Here is a tiny trained network, its code and every weight. The questions are about switching its units off for an input and a target symbol, where a switched-off unit gives its printed mean instead of its output.

import numpy as np


def w(rows, s, z=0):
    codes = np.array(rows[::2]) - 128.0
    scale = np.full(codes.shape[1], s)
    scale[-1] = z or s
    return codes * scale


def f(y):
    return np.maximum(y, 0)


def softmax(a):
    e = np.exp(a - a.max(-1, keepdims=True))
    return e / e.sum(-1, keepdims=True)


def log_softmax(a):
    a = a - a.max(-1, keepdims=True)
    return a - np.log(np.exp(a).sum(-1, keepdims=True))


def net(x, mask):
    ids = ['βγδελμξπστφψω'.index(c) for c in x.split()]
    T = len(ids)
    res = E[ids] + P[:T]
    r = res
    for j in range(3):
        rows = slice(3 * j, 3 * j + 3)
        q, k, v = (r @ M[0][rows].T for M in (Q, K, V))
        z = softmax(np.where(np.tri(T) > 0, q @ k.T / 3**0.5, -1e9)) @ v
        o = O[0][rows]
        res = res + np.where(mask[j], z, o[:, -1]) @ o[:, :-1]
    y = f(res @ A[0][:, :-1].T + A[0][:, -1])
    res = res + np.where(mask[3:19], y, B[0][:, -1]) @ B[0][:, :-1]
    return log_softmax(res[-1] @ U[:, :-1].T + U[:, -1])


Q, K, V, O, A, B = {}, {}, {}, {}, {}, {}
E = w([
[146,172,206],'β',
[116,104,124],'γ',
[130,177,130],'δ',
[203,88,185],'ε',
[120,149,112],'λ',
[45,16,126],'μ',
[149,189,135],'ξ',
[122,114,129],'π',
[144,32,198],'σ',
[78,5,194],'τ',
[170,112,183],'φ',
[92,202,68],'ψ',
[215,74,101],'ω',
],0.02)
P = w([
[35,251,161],'0',
[40,236,166],'1',
[27,166,128],'2',
[24,118,113],'3',
[12,70,97],'4',
[24,55,94],'5',
[21,49,88],'6',
[15,30,89],'7',
[35,90,112],'8',
],0.0027)
Q[0] = w([
[129,49,152],'head 1',
[221,106,92],'head 1',
[67,134,5],'head 1',
[113,52,107],'head 2',
[69,57,96],'head 2',
[67,40,189],'head 2',
[203,118,173],'head 3',
[178,106,151],'head 3',
[87,25,190],'head 3',
],0.013)
K[0] = w([
[98,70,127],'head 1',
[159,21,142],'head 1',
[27,141,91],'head 1',
[163,186,67],'head 2',
[101,151,79],'head 2',
[37,169,169],'head 2',
[156,191,168],'head 3',
[193,168,138],'head 3',
[205,6,207],'head 3',
],0.012)
V[0] = w([
[176,91,182],'head 1',
[106,82,150],'head 1',
[33,208,199],'head 1',
[252,118,7],'head 2',
[145,154,255],'head 2',
[24,171,122],'head 2',
[190,17,176],'head 3',
[84,146,22],'head 3',
[214,195,36],'head 3',
],0.0067)
O[0] = w([
[182,254,148,92],'head 1',
[181,116,98,144],'head 1',
[173,16,164,210],'head 1',
[247,101,97,24],'head 2',
[97,226,149,139],'head 2',
[98,141,165,207],'head 2',
[204,138,180,146],'head 3',
[60,98,65,119],'head 3',
[151,214,34,1],'head 3',
],0.0071,0.0042)
A[0] = w([
[81,171,180,192],'neuron 1',
[163,85,119,24],'neuron 2',
[167,147,161,44],'neuron 3',
[90,129,104,105],'neuron 4',
[67,152,115,47],'neuron 5',
[112,18,154,166],'neuron 6',
[122,145,254,98],'neuron 7',
[194,250,137,133],'neuron 8',
[151,144,132,61],'neuron 9',
[91,80,98,253],'neuron 10',
[167,176,246,60],'neuron 11',
[66,46,84,80],'neuron 12',
[182,162,92,61],'neuron 13',
[218,121,173,217],'neuron 14',
[163,64,88,135],'neuron 15',
[41,113,56,123],'neuron 16',
],0.011,0.0065)
B[0] = w([
[204,98,193,193],'neuron 1',
[165,138,178,137],'neuron 2',
[139,194,105,143],'neuron 3',
[103,118,131,159],'neuron 4',
[51,143,149,160],'neuron 5',
[77,144,108,252],'neuron 6',
[128,141,176,234],'neuron 7',
[173,80,134,162],'neuron 8',
[84,158,130,130],'neuron 9',
[176,86,94,229],'neuron 10',
[97,207,125,204],'neuron 11',
[200,119,156,219],'neuron 12',
[110,91,108,133],'neuron 13',
[92,131,11,202],'neuron 14',
[116,157,103,156],'neuron 15',
[95,114,121,220],'neuron 16',
],0.011,0.015)
U = w([
[163,135,214,23],'β',
[137,101,113,87],'γ',
[130,117,124,149],'δ',
[184,200,39,81],'ε',
[130,106,76,88],'λ',
[137,24,211,22],'μ',
[171,108,115,217],'ξ',
[153,98,139,173],'π',
[41,191,103,125],'σ',
[2,120,192,32],'τ',
[157,162,117,254],'φ',
[20,90,35,184],'ψ',
[184,117,3,200],'ω',
],0.0082,0.0071)

Each question gives the input, a string of symbols that net reads in full, and the target symbol t.
The units are the heads (3 rows each of Q, K, V and O) and the neurons (one row each of A and B). Each row of codes is followed by its name. A weight is (code - 128) times the scale printed after its matrix; where a second scale follows, it is the last column's (O, A, B and U).
mask holds one flag per unit, heads first, then neurons. A switched-off unit (its flag False) gives its mean, the last column of its rows in O or B, instead of its output. The means were averaged over made-up inputs and are rounded, as every weight is.
A unit's drop is (log p(t) with every unit on - log p(t) with that unit switched off) / (log p(t) with every unit on - log p(t) with every unit switched off).
The circuit of an input: a set's keep is (log p(t) with only the set's units on - log p(t) with every unit switched off) / (log p(t) with every unit on - log p(t) with every unit switched off). Starting from the 12 units with the biggest drops (on a tie, the unit counted first), units are removed one at a time, each time the one whose removal leaves the highest keep (on an exact tie, the one counted first), for as long as the keep stays at least 0.8.
circuit, biggest first: the units of the circuit, biggest drop first
top k neurons: the k neurons with the biggest drops, biggest first
heads that matter: for each layer, one digit per head in row order, 1 if its drop is at least 0.15 and else 0, layers parted by /
input β σ ψ μ ψ τ ψ ω φ, target φ: heads that matter -> 101
input γ ψ δ ψ ε μ, target μ: circuit, biggest first -> (neuron 12)
input μ μ μ λ, target μ: heads that matter -> 011
input ε ψ σ ψ ξ, target ψ: heads that matter -> 001
input ψ μ ε ω ω λ β, target β: circuit, biggest first -> (neuron 1; head 1; neuron 7)
input ψ β π τ, target τ: circuit, biggest first -> (head 3; neuron 6)
input τ σ ψ μ μ γ ψ δ, target ψ: top 3 neurons -> (neuron 7; neuron 16; neuron 5)
input τ δ ξ, target τ: heads that matter -> 011
input γ δ δ ε μ μ μ μ ω, target ω: circuit, biggest first -> (neuron 14; head 2; neuron 7)
input τ γ δ, target τ: top 2 neurons -> (neuron 12; neuron 5)
input μ δ γ, target μ: circuit, biggest first -> (neuron 14; neuron 11)
input δ ε ε ψ ψ μ γ β, target β: circuit, biggest first -> (neuron 1; neuron 7; head 1)
input ω τ σ ε ω λ, target ω: circuit, biggest first -> (head 2; neuron 7)
input μ δ δ μ γ, target μ: circuit, biggest first -> (head 3; neuron 11)
input λ δ β τ π, target τ: circuit, biggest first -> (head 3; neuron 12; neuron 6)
input ψ ψ λ ψ π γ ω ξ ω, target ω: circuit, biggest first -> (head 2; neuron 7; head 3)
input δ μ μ ψ π γ ψ, target ψ: circuit, biggest first -> (head 3; neuron 16)
input ψ λ δ ψ ψ ψ, target ψ: top 3 neurons -> (neuron 16; neuron 5; neuron 1)
input φ μ π τ, target τ: top 3 neurons -> (neuron 6; neuron 11; neuron 7)
input τ τ π, target τ: circuit, biggest first -> (head 3; neuron 12; head 2)
input ω δ δ, target ω: circuit, biggest first -> (head 2; neuron 7)
input μ μ β β ω ψ, target ω: top 3 neurons -> (neuron 12; neuron 10; neuron 6)
input ε δ ε ψ σ ψ ε ψ ξ, target ψ: top neuron -> (neuron 12)
input π γ μ, target μ: top 4 neurons -> (neuron 12; neuron 14; neuron 11; neuron 10)
input μ μ μ λ δ, target μ: top 3 neurons -> (neuron 14; neuron 11; neuron 1)
